Here is a tiny trained network, its code and every weight. The questions are about switching its units off for an input and a target symbol, where a switched-off unit gives its printed mean instead of its output.

import numpy as np


def w(rows, s, z=0):
    codes = np.array(rows[::2]) - 128.0
    scale = np.full(codes.shape[1], s)
    scale[-1] = z or s
    return codes * scale


def f(y):
    return y / 2 * (1 + np.tanh(0.7978845608 * (y + 0.044715 * y**3)))


def softmax(a):
    e = np.exp(a - a.max(-1, keepdims=True))
    return e / e.sum(-1, keepdims=True)


def log_softmax(a):
    a = a - a.max(-1, keepdims=True)
    return a - np.log(np.exp(a).sum(-1, keepdims=True))


def net(x, mask):
    ids = ['γζημξπφ'.index(c) for c in x.split()]
    T = len(ids)
    res = E[ids] + P[:T]
    q, k, v = (res @ M[0].T for M in (Q, K, V))
    z = softmax(np.where(np.tri(T) > 0, q @ k.T / 2**0.5, -1e9)) @ v
    res = res + np.where(mask[0], z, O[0][:, -1]) @ O[0][:, :-1]
    y = f(res @ A[0][:, :-1].T + A[0][:, -1])
    res = res + np.where(mask[1:25], y, B[0][:, -1]) @ B[0][:, :-1]
    return log_softmax(res[-1] @ U[:, :-1].T + U[:, -1])


Q, K, V, O, A, B = {}, {}, {}, {}, {}, {}
E = w([
[151,176,104,193],'γ',
[160,73,148,178],'ζ',
[131,165,147,95],'η',
[138,117,181,45],'μ',
[158,143,145,151],'ξ',
[178,135,103,253],'π',
[142,40,195,70],'φ',
],0.014)
P = w([
[174,188,115,130],'0',
[110,154,83,50],'1',
[150,104,61,128],'2',
[68,152,207,200],'3',
[77,110,58,75],'4',
[165,45,93,125],'5',
[6,154,144,222],'6',
],0.02)
Q[0] = w([
[3,105,92,132],'h1',
[195,116,76,100],'h1',
],0.021)
K[0] = w([
[160,75,6,95],'h1',
[232,118,231,181],'h1',
],0.013)
V[0] = w([
[166,72,252,25],'h1',
[254,51,175,203],'h1',
],0.0087)
O[0] = w([
[9,211,32,128,72],'h1',
[55,187,187,185,254],'h1',
],0.015,0.00069)
A[0] = w([
[166,212,148,164,4],'n1',
[174,119,113,76,121],'n2',
[228,115,89,84,100],'n3',
[122,131,188,72,143],'n4',
[90,130,224,165,42],'n5',
[106,80,164,78,124],'n6',
[112,73,113,131,133],'n7',
[80,138,173,107,147],'n8',
[54,131,129,151,38],'n9',
[92,116,109,152,151],'n10',
[101,129,117,133,70],'n11',
[55,137,155,153,166],'n12',
[172,114,52,93,112],'n13',
[43,113,164,157,107],'n14',
[179,158,86,111,87],'n15',
[63,87,251,191,89],'n16',
[171,169,123,91,92],'n17',
[143,125,54,161,147],'n18',
[151,217,110,166,113],'n19',
[125,174,106,57,134],'n20',
[75,140,123,146,40],'n21',
[122,85,133,137,106],'n22',
[129,167,92,172,133],'n23',
[145,133,126,178,106],'n24',
],0.014,0.015)
B[0] = w([
[207,136,195,140,136],'n1',
[126,146,82,187,172],'n2',
[57,218,68,246,207],'n3',
[117,133,167,209,184],'n4',
[5,146,58,45,171],'n5',
[200,181,126,182,184],'n6',
[150,158,116,83,170],'n7',
[164,143,146,154,178],'n8',
[153,1,52,173,176],'n9',
[160,148,111,73,198],'n10',
[139,81,130,180,136],'n11',
[252,227,98,114,246],'n12',
[34,157,121,111,166],'n13',
[192,120,56,176,201],'n14',
[65,119,63,150,130],'n15',
[37,165,114,126,253],'n16',
[97,66,59,142,131],'n17',
[96,154,195,39,200],'n18',
[154,128,200,96,196],'n19',
[134,109,173,106,190],'n20',
[151,75,128,210,163],'n21',
[107,135,82,111,152],'n22',
[158,150,162,101,199],'n23',
[92,134,141,145,147],'n24',
],0.0072,0.011)
U = w([
[206,63,241,143,211],'γ',
[154,237,171,175,212],'ζ',
[180,160,164,254,11],'η',
[122,154,89,184,211],'μ',
[137,166,172,74,73],'ξ',
[80,166,208,179,5],'π',
[234,199,115,156,2],'φ',
],0.0066,0.0089)

Each question gives the input, a string of symbols that net reads in full, and the target symbol t.
The units are the heads (2 rows each of Q, K, V and O) and the neurons (one row each of A and B). Each row of codes is followed by its name. A weight is (code - 128) times the scale printed after its matrix; where a second scale follows, it is the last column's (O, A, B and U).
mask holds one flag per unit, heads first, then neurons. A switched-off unit (its flag False) gives its mean, the last column of its rows in O or B, instead of its output. The means were averaged over made-up inputs and are rounded, as every weight is.
A unit's drop is (log p(t) with every unit on - log p(t) with that unit switched off) / (log p(t) with every unit on - log p(t) with every unit switched off).
The circuit of an input: a set's keep is (log p(t) with only the set's units on - log p(t) with every unit switched off) / (log p(t) with every unit on - log p(t) with every unit switched off). Starting from the 12 units with the biggest drops (on a tie, the unit counted first), units are removed one at a time, each time the one whose removal leaves the highest keep (on an exact tie, the one counted first), for as long as the keep stays at least 0.8.
units of the circuit, in order: the units of the circuit, biggest drop first
most important unit: the unit with the biggest drop
top k neurons: the k neurons with the biggest drops, biggest first
drop when u is switched off: that unit's drop, to one decimal
input ζ ζ π ζ η φ φ, target μ: units of the circuit, in order -> n3, h1
input γ π ζ μ ξ γ ζ, target γ: units of the circuit, in order -> h1
input ζ ζ φ ξ ζ η, target γ: units of the circuit, in order -> h1, n3, n16
input π π φ, target π: units of the circuit, in order -> h1, n16, n5
input η η η ζ ξ η ξ, target γ: units of the circuit, in order -> h1, n3
input φ γ ξ φ φ, target γ: units of the circuit, in order -> n3, h1
input ζ η φ φ π η η, target π: units of the circuit, in order -> h1, n16, n12, n5
input π ζ γ, target π: units of the circuit, in order -> h1, n16, n12, n5
input γ φ γ, target η: units of the circuit, in order -> h1, n3
input η η π φ, target μ: top 2 neurons -> n12, n3
input η ζ ζ π φ ζ, target π: units of the circuit, in order -> h1, n16, n5
input π ξ ζ, target π: units of the circuit, in order -> h1, n16, n12, n5
input ξ ξ μ ζ η φ, target ζ: units of the circuit, in order -> h1, n9
input φ φ η, target φ: most important unit -> h1
input γ η ζ μ ξ ξ, target ξ: top 2 neurons -> n18, n3
input ξ φ ξ γ μ, target γ: top 2 neurons -> n3, n16
input φ μ ζ γ η ζ μ, target μ: top 2 neurons -> n12, n3
input γ ξ ζ π γ μ ζ, target η: top 4 neurons -> n3, n6, n5, n18
input φ π γ, target φ: top 2 neurons -> n12, n9
input ζ γ φ μ π φ, target ξ: top 2 neurons -> n3, n18
input φ η π γ, target μ: top neuron -> n12
input φ ζ ξ γ η, target γ: drop when h1 is switched off -> 0.4
input μ η ζ γ η φ ξ, target μ: drop when n24 is switched off -> 0.0
